Below are the code and all the weights of a small trained network. Each question names an input and a class and asks about switching units off, where a switched-off unit gives its printed mean instead of its output.

import numpy as np


def w(rows, s, z=0):
    codes = np.array(rows[::2]) - 128.0
    scale = np.full(codes.shape[1], s)
    scale[-1] = z or s
    return codes * scale


def norm(h):
    return h / np.sqrt((h * h).mean(-1, keepdims=True) + 1e-5)


def f(y):
    return y / 2 * (1 + np.tanh(0.7978845608 * (y + 0.044715 * y**3)))


def log_softmax(a):
    a = a - a.max(-1, keepdims=True)
    return a - np.log(np.exp(a).sum(-1, keepdims=True))


def net(x, mask):
    res = np.array(x, float).reshape(1, 3) / 4 @ E
    u = 0
    for l in range(4):
        y = f(norm(res) @ A[l][:, :-1].T + A[l][:, -1])
        res = res + np.where(mask[u : u + 3], y, B[l][:, -1]) @ B[l][:, :-1]
        u += 3
    return log_softmax(norm(res)[-1] @ U[:, :-1].T + U[:, -1])


A, B = {}, {}
E = w([
[167,189,37],'x0',
[254,95,153],'x1',
[118,170,69],'x2',
],0.0018)
A[0] = w([
[232,113,205,43],'0.n1',
[3,36,203,3],'0.n2',
[143,121,142,75],'0.n3',
],0.003,0.0017)
B[0] = w([
[190,48,96,169],'0.n1',
[82,170,246,252],'0.n2',
[63,3,154,20],'0.n3',
],0.003,0.00036)
A[1] = w([
[108,209,110,43],'1.n1',
[187,122,105,108],'1.n2',
[255,59,178,2],'1.n3',
],0.005,0.00062)
B[1] = w([
[141,57,40,157],'1.n1',
[8,101,211,160],'1.n2',
[220,2,86,252],'1.n3',
],0.0034,0.0019)
A[2] = w([
[36,152,255,217],'2.n1',
[129,154,38,1],'2.n2',
[215,114,104,168],'2.n3',
],0.0047,0.00071)
B[2] = w([
[244,254,224,250],'2.n1',
[72,154,119,169],'2.n2',
[101,99,216,200],'2.n3',
],0.0049,0.0017)
A[3] = w([
[119,161,224,176],'3.n1',
[81,154,18,91],'3.n2',
[184,4,175,2],'3.n3',
],0.0041,0.00061)
B[3] = w([
[189,202,106,177],'3.n1',
[3,132,56,187],'3.n2',
[105,23,102,251],'3.n3',
],0.0039,0.0016)
U = w([
[36,184,62,156],'0',
[173,253,222,1],'1',
[168,24,151,229],'2',
],0.011,0.0006)

Each question gives the input, the list of numbers given to net, and the class t.
The units are the neurons (one row each of A and B). Each row of codes is followed by its name. A weight is (code - 128) times the scale printed after its matrix; where a second scale follows, it is the last column's (A, B and U).
mask holds one flag per neuron, layer by layer. A switched-off neuron (its flag False) gives its mean, the last column of its row in B, instead of its output. The means were averaged over made-up inputs and are rounded, as every weight is.
A unit's drop is (log p(t) with every unit on - log p(t) with that unit switched off) / (log p(t) with every unit on - log p(t) with every unit switched off).
The circuit of an input: a set's keep is (log p(t) with only the set's units on - log p(t) with every unit switched off) / (log p(t) with every unit on - log p(t) with every unit switched off). Starting from all 12 units, units are removed one at a time, each time the one whose removal leaves the highest keep (on an exact tie, the one counted first), for as long as the keep stays at least 0.8.
circuit, biggest first: the units of the circuit, biggest drop first
k most important neurons: the k neurons with the biggest drops, biggest first
drop when u is switched off: that unit's drop, to one decimal
input [5,1,0], class 0: circuit, biggest first	(2.n1; 1.n3)
input [-6,1,2], class 1: circuit, biggest first	(0.n2; 2.n1)
input [-1,-7,-1], class 1: circuit, biggest first	(2.n1)
input [-3,-7,4], class 1: 3 most important neurons	(1.n3; 2.n1; 0.n2)
input [8,1,-5], class 0: 2 most important neurons	(2.n1; 2.n2)
input [2,2,3], class 0: 2 most important neurons	(2.n1; 1.n3)
input [-1,-4,1], class 1: 3 most important neurons	(1.n3; 0.n2; 2.n1)
input [-8,0,-3], class 1: 2 most important neurons	(2.n1; 0.n2)
input [-5,-3,4], class 1: drop when 1.n2 is switched off	0.0
input [6,-1,-3], class 0: drop when 2.n1 is switched off	0.1
input [1,3,6], class 0: drop when 1.n3 is switched off	0.3
